Below are the code and all the weights of a small trained network. Each question names an input and a class and asks about switching units off, where a switched-off unit gives its printed mean instead of its output.

import numpy as np


def w(rows, s, z=0):
    codes = np.array(rows[::2]) - 128.0
    scale = np.full(codes.shape[1], s)
    scale[-1] = z or s
    return codes * scale


def f(y):
    return np.maximum(y, 0)


def log_softmax(a):
    a = a - a.max(-1, keepdims=True)
    return a - np.log(np.exp(a).sum(-1, keepdims=True))


def net(x, mask):
    res = np.array(x, float).reshape(1, 6) / 4 @ E
    y = f(res @ A[0][:, :-1].T + A[0][:, -1])
    res = res + np.where(mask, y, B[0][:, -1]) @ B[0][:, :-1]
    return log_softmax(res[-1] @ U[:, :-1].T + U[:, -1])


A, B = {}, {}
E = w([
[173,154,215,96,44,140],'x0',
[99,136,140,179,136,155],'x1',
[126,41,70,150,90,123],'x2',
[101,185,110,195,89,43],'x3',
[22,222,123,126,150,158],'x4',
[3,118,109,50,175,31],'x5',
],0.0079)
A[0] = w([
[173,8,159,78,12,181,197],'n0',
[205,89,164,95,66,125,208],'n1',
[81,171,147,55,115,73,199],'n2',
[190,181,101,201,21,121,254],'n3',
[109,36,45,159,165,5,152],'n4',
[150,161,137,254,75,164,189],'n5',
],0.0081,0.0038)
B[0] = w([
[115,149,177,84,222,91,255],'n0',
[142,166,146,92,216,79,232],'n1',
[59,248,65,105,144,92,220],'n2',
[113,162,67,101,220,87,254],'n3',
[130,57,81,90,57,117,245],'n4',
[157,238,1,147,98,104,231],'n5',
],0.0083,0.0085)
U = w([
[145,112,160,165,140,208,48],'0',
[132,53,68,126,95,89,227],'1',
[174,115,198,185,60,146,3],'2',
[185,79,183,90,171,115,44],'3',
[85,245,126,78,183,52,209],'4',
[197,152,71,204,104,154,66],'5',
],0.011,0.0041)

Each question gives the input, the list of numbers given to net, and the class t.
The units are the neurons (one row each of A and B). Each row of codes is followed by its name. A weight is (code - 128) times the scale printed after its matrix; where a second scale follows, it is the last column's (A, B and U).
mask holds one flag per neuron, in row order. A switched-off neuron (its flag False) gives its mean, the last column of its row in B, instead of its output. The means were averaged over made-up inputs and are rounded, as every weight is.
A unit's drop is (log p(t) with every unit on - log p(t) with that unit switched off) / (log p(t) with every unit on - log p(t) with every unit switched off).
The circuit of an input: a set's keep is (log p(t) with only the set's units on - log p(t) with every unit switched off) / (log p(t) with every unit on - log p(t) with every unit switched off). Starting from all 6 units, units are removed one at a time, each time the one whose removal leaves the highest keep (on an exact tie, the one counted first), for as long as the keep stays at least 0.8.
circuit, biggest first: the units of the circuit, biggest drop first
unit that matters most: the unit with the biggest drop
top k neurons: the k neurons with the biggest drops, biggest first
drop of u: that unit's drop, to one decimal
input [-1,4,-4,2,0,-6], class 5: unit that matters most -> n0
input [-3,-5,-1,-5,-7,2], class 3: circuit, biggest first -> (n2; n5)
input [-5,-5,-4,-4,-6,-5], class 3: top 2 neurons -> (n2; n5)
input [-7,-8,-1,-4,-6,-1], class 3: circuit, biggest first -> (n5; n2)
input [-6,-1,-7,-1,-7,6], class 1: circuit, biggest first -> (n4; n0; n1)
input [-5,0,4,-8,-8,1], class 3: circuit, biggest first -> (n0; n2)
input [-7,5,3,6,-2,-6], class 5: top 2 neurons -> (n5; n0)
input [2,1,7,-8,3,-2], class 3: circuit, biggest first -> (n2; n5)
input [-2,3,-6,-4,-7,-2], class 3: top 3 neurons -> (n2; n5; n3)
input [1,-2,-8,-7,-5,-3], class 3: top 3 neurons -> (n2; n5; n3)
input [0,5,7,-4,2,-7], class 4: drop of n0 -> 0.5
input [-4,6,-5,-8,1,-7], class 5: drop of n5 -> 0.3
input [-8,1,2,8,-7,-1], class 1: drop of n4 -> 0.2
input [-7,-1,7,7,5,-8], class 5: drop of n0 -> 0.4
input [-4,-6,-1,3,-6,8], class 1: circuit, biggest first -> (n4)
